The items form a tree under R. A name lists the branches taken from the top; the branches are @ $ §. The symbol + goes to the parent.

Item, then a row for it; each showing differs a little:
$/$/@/@: -312 -431 299 -185 -370 241 263 -230 -411 95 2 -374 -593 546 756 510 427 61 -45 -340 385 202 137 -520 -427 -301 -360 -342 79 330 414 -575 -532 166 34 168 -136 789 -674 -216 -256 -13 -745 -134 -132 454 92 -158 99 562 -29 83 -99 383 -452 -512 -128 -687 358 252 -268 467 1296 -399 -179 26 602 206 -282 -30 348 -745 4 110 407 626 -448 -331 420 -292 -341 96 531 -63 142 407 250 405 92 748 188 -98 398 -511 -58 397 -121 -183 470 180 -903 40 231 401 704 -352 671 219 -270 365 -41 -19 420 139 195 -275 168 52 -770 780 -138 448 -289 -375 514 -460 193 -577 -537 -437 39 -60 100 -170 -133 -55 205
@/@: 394 -42 413 58 431 -693 -219 -573 194 -234 576 734 259 -102 -70 -268 -398 564 -213 195 -121 -257 23 -440 622 611 -289 -250 432 5 51 82 -188 103 321 163 -152 -436 -281 -57 -30 392 378 -307 -261 -185 212 -195 -437 -286 -840 -268 335 -292 828 269 -342 -343 -521 371 -883 -299 -410 436 -124 -723 -244 501 842 -265 -252 524 -75 -569 48 182 373 -116 -403 -316 -734 429 -346 -245 -465 -534 146 14 870 362 100 -235 487 1240 342 -107 386 667 -375 -114 -215 -401 -65 238 -510 -173 -96 -228 -130 -800 1087 -557 75 135 -352 -399 469 45 241 -377 -83 -425 271 -293 -451 600 288 155 49 552 -19 -335 89 305 173 -425 737
§/@/@/@: 495 -374 11 314 447 -338 -120 -756 171 -285 657 250 126 -290 34 330 182 -435 -145 -695 -173 -87 272 138 -142 -318 -468 -602 184 -45 443 -432 14 602 -109 327 -112 -6 -854 750 -380 492 -249 -304 -545 -165 652 -327 -122 202 -886 -626 321 144 475 -127 -113 -262 -184 165 -1138 -103 -523 -217 357 -404 -321 104 621 59 130 -221 231 -28 157 151 458 -387 -313 -167 -381 489 -301 -186 -144 -122 844 -36 254 312 -289 357 719 -28 266 -360 135 1453 -58 32 -790 151 149 877 497 188 -36 -186 -463 -286 -13 634 -126 -171 -285 -674 -115 -282 333 417 -297 -244 -183 -847 -162 105 -51 -126 483 488 -269 143 463 80 959 -50 1057
@/@/$: 81 547 217 269 641 -267 -511 -595 199 -66 461 147 54 78 -772 -437 -587 297 -167 452 446 -435 216 -558 624 151 -532 -164 265 375 -62 -19 -190 2 548 17 554 -1095 -147 -244 322 129 536 97 -135 98 321 -284 94 12 -76 -5 153 -695 396 158 -472 330 -916 -13 -582 -587 -476 142 128 19 -285 123 305 5 -646 78 61 -604 141 380 -105 -92 -628 -199 -479 109 -123 -800 -829 -381 -431 -2 -46 -842 405 -95 -116 790 -1028 173 905 652 -278 164 549 -858 -159 -217 -596 -82 -705 108 485 -221 704 -286 -123 37 -195 -285 -212 -153 472 -690 35 -392 323 285 -585 754 336 337 381 426 312 156 -411 249 913 -206 16
@/$/@/§: -492 -197 315 286 -684 150 -226 588 -173 671 -391 -377 -566 685 188 -80 96 -79 463 -897 -136 -151 281 -53 -238 -331 373 13 -533 203 -192 37 482 856 137 572 -423 470 297 68 58 577 -171 -362 239 -173 -637 -499 -293 381 578 -68 306 443 -729 91 -48 -69 507 752 369 707 1145 20 153 315 708 103 -74 -643 630 -906 -288 429 -294 -94 -243 206 255 265 238 397 -358 334 -109 157 -197 -107 -139 490 357 -26 250 -751 -305 194 167 -748 92 135 44 330 -611 -63 61 78 17 144 176 919 -149 -343 -159 494 330 76 -43 -25 -729 456 -211 -67 -231 553 260 -597 392 -166 -444 332 -32 5 -52 -193 -699 340 -47

From each start, follow one symbol. Which item do you reach?
Answers are names.
---
-341 870 226 53 512 -376 89 -689 -140 -125 691 458 57 -770 -746 -398 -616 744 -344 169 358 -150 61 -481 -251 650 -458 -330 -205 108 591 309 -500 -407 302 -347 346 -919 -267 -182 521 -198 61 276 -463 233 -40 -159 790 -163 -421 -92 339 -12 79 106 -167 249 -238 -91 139 -100 53 -371 198 -739 136 127 229 594 -709 338 517 -265 155 346 -197 -379 -166 -16 -183 -154 43 -23 541 -389 -275 172 279 -154 -4 -334 -225 1078 -103 104 664 406 70 102 -268 -538 -134 513 -151 -122 -39 -415 100 -229 395 85 147 173 -244 18 -488 567 762 -511 51 -149 265 6 -13 647 143 355 177 -495 247 -466 -155 362 118 -711 551
+ -> @/@/$
---
-64 -1038 -766 572 -36 530 61 114 121 -264 -857 -243 -313 107 369 289 418 -505 844 248 -274 212 123 692 92 -72 421 -147 996 -530 -390 61 132 -351 547 -585 -379 387 153 226 -620 454 -352 277 449 466 3 411 -344 -426 93 344 -898 604 -305 -57 -283 -313 349 120 -503 208 -316 741 88 370 114 -460 279 163 -107 -240 410 143 323 -340 315 384 -159 -397 -464 347 121 -617 389 -311 -700 107 -96 -548 -89 -36 410 -1191 -42 364 210 -168 305 378 133 -457 -195 -561 971 164 -301 425 533 323 -50 -410 22 -471 269 -36 -39 -387 319 347 78 -585 278 -597 -280 -776 -275 113 503 765 -138 -56 -13 -743 406 995 8
@ -> $/$/@/@
---
205 609 681 17 432 -425 -79 -651 525 -171 77 514 -134 198 -383 -43 -570 920 -664 534 175 -303 -97 -388 -26 598 -97 -138 -149 178 654 -93 -1104 -238 445 -600 214 -516 116 78 -22 -373 -107 243 -628 -357 337 -320 647 -2 -46 -383 441 -320 309 520 156 360 -557 -181 150 -192 99 -112 -334 -986 -40 153 696 554 -474 494 541 -477 451 176 -275 -364 12 -108 -144 -271 -48 -53 -247 -267 -189 709 -87 -196 365 -94 -272 740 83 0 365 71 -209 83 206 -546 273 260 -747 -250 -149 -767 486 114 567 154 -323 251 -84 187 -204 206 527 -578 -152 742 386 -288 -266 387 78 98 390 -434 377 -437 15 416 597 -244 465
+ -> @/@/$
---
-460 -238 480 354 -280 -319 28 488 -258 377 -425 -108 -854 357 -417 188 -127 79 208 175 -610 -182 666 239 -274 304 204 -136 -797 -128 87 -205 -93 253 169 532 -225 197 464 77 -65 -212 -699 -502 49 763 -471 -292 -571 391 253 572 307 372 -1327 -325 -270 -514 585 823 533 496 793 -228 -32 735 441 -258 -590 -466 -567 -665 -276 226 8 -35 209 -306 1148 -171 487 -36 -164 277 -57 45 -109 -137 281 209 -117 120 69 -760 -259 204 408 -540 202 -266 -546 857 -320 379 208 267 332 -519 -129 963 63 -321 7 248 499 708 260 -599 -614 405 -220 -169 -44 17 283 -429 -82 -264 -760 -94 78 -236 163 -88 522 215 -181
§ -> @/$/@/§
---
434 191 -40 206 539 -268 -625 35 157 -489 376 156 401 -147 -655 39 -519 -451 -49 -36 53 -410 8 40 592 492 -127 454 -153 -325 -377 730 535 201 761 -523 426 -767 -132 -172 220 276 285 483 -125 -46 276 -547 -257 14 -202 12 -141 -667 243 488 -486 555 -650 312 -425 -259 -614 838 -338 140 -500 80 192 208 -685 47 175 -481 67 86 71 149 -338 -75 -346 136 -281 123 -144 -146 -421 -66 -120 -510 262 527 11 643 -414 -540 948 731 -496 -173 662 -595 -463 -416 -681 -17 -406 126 646 -631 543 -8 -327 129 -377 147 -35 29 512 -277 50 -59 119 74 -810 548 302 361 941 -307 -182 187 355 -36 432 -281 274
+ -> @/@/$
---
342 508 -267 -273 629 -936 -248 -442 117 -166 449 230 590 294 -242 -84 -267 152 -256 -222 203 -762 551 -506 315 358 180 -96 118 203 314 -374 164 -26 461 -123 546 -768 -1214 -39 28 -91 -122 -168 -277 -62 580 -761 195 81 -1007 -312 358 -742 503 633 -191 179 -676 53 -853 -555 -788 429 -165 -464 -414 126 503 157 -664 -9 235 -865 -26 469 114 -694 -511 145 -560 492 -114 -488 -187 -272 349 -87 315 4 -421 229 163 963 -232 -365 473 482 -87 -72 -325 -104 71 476 -340 -84 -260 44 -28 -1042 332 -535 -82 -46 -312 -232 -180 110 384 -261 -135 -132 -99 2 -388 641 337 209 523 92 140 -554 154 309 794 -174 526
$ -> @/@/$
---
94 -189 -120 -178 329 50 -166 -237 150 -242 738 761 1134 -366 -416 -374 -165 250 502 -525 282 37 281 802 80 144 221 82 43 316 534 142 73 -421 283 -818 264 -508 -354 25 -6 -13 315 105 -61 912 -58 -523 -163 -339 -147 -167 397 -676 694 867 205 606 -629 135 -496 -312 -542 -195 715 -609 202 -203 494 -341 -27 464 222 -90 -212 17 674 -226 130 -214 115 566 192 -712 63 45 325 -466 186 -167 -189 -103 157 934 812 -146 279 668 366 -568 -503 -148 120 280 125 26 -245 -242 -172 -721 -95 3 583 -222 18 -140 10 -364 828 -199 147 476 -205 139 -117 141 73 183 843 21 196 261 446 405 531 -85 320
+ -> @/@
---
224 -615 -488 422 -227 539 -76 -156 160 -566 -482 -362 -414 -1 323 49 447 -351 331 139 -144 461 206 680 401 27 414 740 122 -395 -120 163 665 -434 542 -640 206 697 -453 125 -585 69 -216 -75 -108 346 399 489 55 300 -85 -180 -495 934 -331 -241 -257 -324 301 52 -282 -112 -598 760 -12 556 -178 -194 -277 203 -44 -248 -61 92 186 -15 899 74 -439 -385 -12 -54 287 94 -10 221 -382 36 -422 -856 32 279 -134 -763 247 -130 602 -68 295 100 369 -84 129 -76 1085 -249 -133 573 678 -83 -211 -460 501 454 -640 12 -27 -654 -86 227 33 -505 190 -484 -663 -262 -514 -228 191 463 -293 494 73 -601 549 667 -421
@ -> $/$/@/@
---
-38 -252 384 189 59 -406 -194 150 -189 101 36 -168 -144 -235 -24 179 138 238 188 -117 -357 -116 430 -484 327 696 -232 -125 -618 89 59 681 236 249 534 429 209 -85 5 -102 -323 598 -49 -360 197 -498 93 -422 -1148 -41 -36 -21 457 254 -134 267 -612 306 290 844 98 188 -330 72 121 101 447 -367 525 -261 288 -472 -292 165 -218 542 -264 -538 -222 412 20 252 -95 67 94 -361 155 -762 246 1192 547 544 317 47 -128 -716 576 882 -589 -80 374 529 214 210 -827 239 -739 -178 -168 -33 901 451 71 191 -93 -334 30 -796 71 -248 68 70 175 -430 -190 277 175 -387 -167 194 725 -889 -248 -52 1005 407 42
@ -> @/@
---
827 294 209 96 571 -356 -45 -149 511 -32 651 594 1039 -59 -564 -332 -532 -6 238 -580 85 -348 287 321 383 186 701 61 424 443 433 24 86 -407 700 -697 183 -548 -123 437 378 -95 249 -118 -352 144 -63 -28 -383 -509 -229 -124 259 -565 591 448 -186 716 -564 251 -343 -537 -410 -198 576 -480 -123 -68 361 -579 -503 467 601 -300 -178 590 457 -309 59 -237 1 602 223 -590 -212 -401 368 -130 457 -239 -60 326 31 873 443 -623 -95 823 -18 -278 -255 -202 -22 -27 236 526 -627 -741 -451 -813 16 -69 476 -420 -90 -87 -99 37 782 -511 489 112 -274 -282 -294 116 -113 403 1017 276 -134 118 505 390 215 -234 352
+ -> @/@
---
-120 604 168 52 524 -10 96 -74 108 -2 -131 202 -92 -196 -496 -178 167 84 -608 444 -271 -40 66 -158 -45 257 -303 346 -325 -530 -749 388 -361 464 423 -219 -126 -112 503 -768 914 226 56 -208 -109 -162 -127 311 294 -86 -88 -308 35 -474 207 -61 -61 454 -639 -170 257 -168 -113 410 -591 399 -150 -435 -376 666 -522 151 8 -690 342 -195 95 10 -179 105 -242 -648 -211 207 95 74 -117 475 -521 -862 493 -14 -937 116 -1176 125 502 119 -543 268 510 -404 -185 -869 -593 -421 7 153 635 708 871 -145 -750 505 -533 340 -44 241 40 -810 329 -672 438 188 -163 326 134 72 487 318 -460 -34 -114 -26 -223 -21 -526
+ -> @/@/$
---
686 295 -204 -170 331 -481 -200 -73 231 -188 279 967 1134 70 -469 -222 -495 -282 515 -67 682 -30 129 546 96 294 67 5 -193 515 -179 -11 25 -684 346 -602 270 -601 -412 388 189 -425 168 110 -457 292 255 -201 -248 -456 59 -297 97 -559 298 867 30 187 -500 272 -27 -344 -555 -201 893 -206 -240 -235 278 -251 0 315 40 -269 40 508 167 -566 580 -326 -454 538 902 -728 -105 -459 489 -497 158 -175 -399 385 449 1073 129 -766 -346 1036 71 -236 -239 228 11 712 460 -20 -307 -6 -55 -701 116 -289 355 -26 -28 32 41 -462 568 -36 48 158 -137 58 -145 243 104 184 637 395 523 113 477 180 -71 -171 213
+ -> @/@
---
255 664 178 231 847 -405 -298 -242 278 66 451 389 448 -532 -833 -322 -213 226 -148 249 -407 -127 -58 12 702 693 96 52 -80 -151 -319 83 -216 -341 237 -221 352 -535 -313 -317 190 490 140 180 -39 -102 11 -530 17 143 -123 -812 102 -591 -180 33 -332 337 -630 -544 -410 -518 -664 743 -745 -138 -240 -171 231 519 -606 -30 299 -141 512 42 -481 -83 -616 -33 -248 542 -65 -363 -531 -317 -302 171 -405 -658 287 376 134 414 -960 -447 786 110 -588 192 190 -620 -155 -8 -899 -40 40 239 363 -309 690 -53 -116 175 112 -438 -57 94 380 -619 -111 -175 516 113 -889 796 221 438 554 121 -269 -413 -28 175 -33 -398 394
+ -> @/@
---
118 712 332 105 501 368 16 -35 464 53 353 335 501 50 -471 -478 -536 585 84 110 -214 -170 495 -372 579 213 -177 418 -109 -287 -71 555 -238 -106 42 -521 103 -704 36 -667 323 200 336 66 92 100 321 -87 236 -30 -576 -533 129 -434 235 300 -219 630 -827 -89 -791 -206 -67 754 -272 -259 -281 -44 191 78 -618 6 503 -531 287 -23 33 -453 -417 -424 -460 282 75 -637 -512 55 -342 525 -113 -732 271 102 231 606 -876 -386 338 369 -366 127 144 -1085 124 450 -875 -42 -54 293 341 -571 648 339 -223 -63 -345 -126 47 235 829 -696 10 -475 403 162 -830 897 318 971 510 488 -79 100 452 -66 400 -581 189
+ -> @/@
---
456 34 -655 134 81 -815 -806 445 -186 224 488 73 343 -226 -283 187 94 196 102 50 -120 -96 345 -459 274 428 -47 -499 -678 -87 12 767 173 170 1 598 -246 83 0 366 -83 817 -391 -152 -109 -571 80 -473 -1077 97 85 -203 75 473 -175 494 -706 -254 -33 419 -359 279 -101 -293 65 98 -178 -560 725 -465 151 57 -101 355 -286 -59 -325 -650 150 123 131 181 -211 -255 112 -342 120 -348 628 1269 180 80 633 -51 -383 -347 356 471 -553 -392 411 1078 22 215 -1078 -61 -803 -227 44 -205 920 256 -252 603 111 -617 238 -141 305 -251 -336 213 -72 -70 -112 316 369 -446 -424 221 119 -1004 70 -115 1090 312 224
@ -> @/@
---
167 202 -254 233 529 -318 -368 -807 -456 29 453 792 397 -60 -461 148 -369 1023 -537 -19 52 -508 161 -559 -39 892 -484 55 347 546 402 -207 -851 -387 505 -474 -269 -846 -147 -214 -54 9 68 155 -141 174 179 -500 601 298 -104 -86 771 -889 263 393 -145 232 -459 -127 -31 140 -2 -97 157 -415 -52 169 820 367 -408 654 143 -308 581 714 -646 -451 -305 -156 -104 38 -103 -98 -447 -584 123 410 98 -281 65 132 -460 1056 -234 19 869 377 -665 -350 -489 113 154 174 -233 -3 -172 -378 302 -131 660 8 39 54 -39 287 -103 363 275 -302 187 356 681 380 -166 389 59 356 374 -450 338 -506 -230 487 114 -478 302
+ -> @/@/$
---
515 23 161 -239 272 -580 -444 -73 74 -141 939 193 487 -150 -415 -209 -3 420 184 -147 124 -358 501 -475 197 489 66 -212 -266 99 123 -111 84 -174 389 -426 380 -404 -682 298 -137 564 294 266 -206 9 255 -709 -218 169 -808 -260 463 -484 109 122 144 -57 -938 198 -550 -498 -589 103 -116 -731 21 366 895 78 150 167 348 -338 146 247 -102 -131 -225 -151 -483 724 12 -239 -195 -186 292 -53 438 8 182 557 303 783 57 -261 480 825 -529 131 248 -157 -93 238 -669 -145 -403 -170 -36 -565 891 54 -73 -277 -454 -471 -35 -72 368 -234 -258 -58 317 -203 -137 559 396 -113 291 347 -131 -557 487 856 949 -586 597
$ -> @/@/$
---
472 225 -271 533 718 55 -100 94 396 -69 550 368 452 -458 -340 -382 -711 307 152 31 -17 -215 -56 331 511 245 -114 185 -91 131 9 498 407 112 685 -750 437 -798 -151 209 0 421 -32 234 -197 317 -188 -698 72 282 -80 -304 297 -904 334 835 -962 770 -665 -371 -662 -364 -1372 882 22 27 -434 265 126 -64 129 19 -18 -347 125 -437 -253 -67 -146 -106 -462 327 216 -176 -276 -362 -372 -142 -269 -576 -224 67 -179 505 -258 -151 922 360 -126 164 47 -332 -65 -504 -272 46 -536 504 807 -357 242 -128 282 -32 -392 -455 -36 -99 277 -975 -192 -365 250 -28 -642 285 451 583 898 279 127 -96 209 -150 586 -9 548
+ -> @/@/$
---
306 388 231 137 495 330 -114 -282 558 -72 428 696 626 -121 -493 -86 -516 430 39 89 202 -69 415 305 737 413 118 170 272 -146 31 888 361 736 457 -498 686 -911 -279 8 138 -229 16 295 -521 120 410 1 82 293 -386 -443 80 -582 678 316 -90 594 -980 -203 -296 -420 -933 887 32 -466 -758 125 341 -382 -376 -208 576 -554 -168 -391 -282 -487 -423 -84 -503 352 -251 -479 -66 -654 -792 -138 -58 -639 -7 -150 215 753 -92 -248 852 152 -249 -85 266 -912 -387 85 -1057 319 -241 -190 933 -183 433 -76 -329 420 -471 -282 -291 -166 591 -293 209 273 546 -112 -849 453 284 349 588 91 -162 137 640 -46 344 527 440
+ -> @/@/$
---
-510 112 118 129 346 286 181 -246 0 -434 88 376 -83 -288 -266 106 -39 93 -104 401 -712 -8 -208 -309 456 354 -210 373 -34 -726 -292 -144 283 452 -68 -315 341 -567 171 -448 389 82 189 83 691 114 595 429 140 -57 -808 352 -38 -702 498 -153 -56 511 -592 -474 -17 -344 -164 491 -271 314 45 -323 -254 442 -589 -115 325 -115 345 82 19 216 -916 149 24 -170 -547 -154 -351 302 -142 -36 4 -1108 522 -132 -400 -182 -1143 473 743 -401 -384 83 748 -340 -55 -834 -940 -366 -107 497 1074 759 671 -234 -362 368 -343 -315 -334 23 43 -868 -255 -787 355 161 -203 229 -272 237 518 798 271 -25 -141 -302 -290 -50 -387
+ -> @/@/$
---
306 575 387 75 571 174 -194 212 487 -351 153 197 734 -552 -851 -129 -394 188 58 49 150 -746 91 -241 607 82 -176 212 -67 -255 -218 436 742 538 551 -696 530 -532 25 -127 515 432 342 219 -228 -125 244 -130 -113 37 -105 -369 487 -320 551 496 -600 755 -318 -201 -414 -318 -914 450 -389 -135 -512 -29 385 112 -589 329 -174 -505 670 -392 -38 21 -436 -215 -364 384 -153 -128 139 -297 -496 -374 -192 -623 204 418 -103 374 -303 -244 858 192 -537 -202 438 -46 -428 139 -620 91 -362 5 623 -444 313 -550 191 114 -469 -528 204 -57 73 -1019 -344 -49 -224 -16 -999 544 -277 366 564 182 256 -39 183 68 834 275 178
+ -> @/@/$
---
515 262 276 710 417 404 -526 -117 415 -83 264 765 476 -214 -303 -247 -92 -143 -119 311 -59 -195 219 234 915 278 -139 341 -108 -36 -109 259 149 154 708 -906 228 -929 -475 -251 362 391 106 231 296 59 414 -549 -142 437 206 -173 54 -191 651 275 -879 491 -880 -4 -336 -416 -990 694 -386 293 -646 62 337 -167 -442 -77 -312 -337 -77 -147 179 -29 -639 48 -654 494 -29 -367 -128 -215 -457 -722 -380 -1193 -54 448 106 694 -292 -443 431 297 -568 208 457 -881 -232 -400 -489 92 -512 181 244 -456 449 -473 202 -236 -527 -440 -170 46 653 -548 -104 -227 67 -248 -420 849 -47 459 526 226 -342 68 590 -178 489 -298 518
+ -> @/@/$
---
142 547 87 -206 891 -842 135 -1021 -92 -43 455 356 -108 -268 -969 28 -794 911 -601 270 910 -573 -20 -480 33 597 -602 -404 -200 91 542 -3 -630 -620 575 -397 -105 -722 -286 90 250 -340 334 447 -336 -105 330 -123 874 78 -101 -647 672 -332 -8 375 -100 193 -571 -15 9 111 -372 -132 -133 -550 7 496 312 710 -667 229 329 -598 85 563 -430 -519 -42 -155 -346 -38 283 -412 269 -438 242 231 541 -492 226 -15 -456 911 -124 -118 424 576 -461 -158 -10 -184 236 805 -194 193 -219 -352 434 -197 463 -151 -65 291 18 15 -564 322 108 -496 402 489 312 66 -180 541 302 504 342 -336 221 -358 -102 610 221 -483 239
+ -> @/@/$
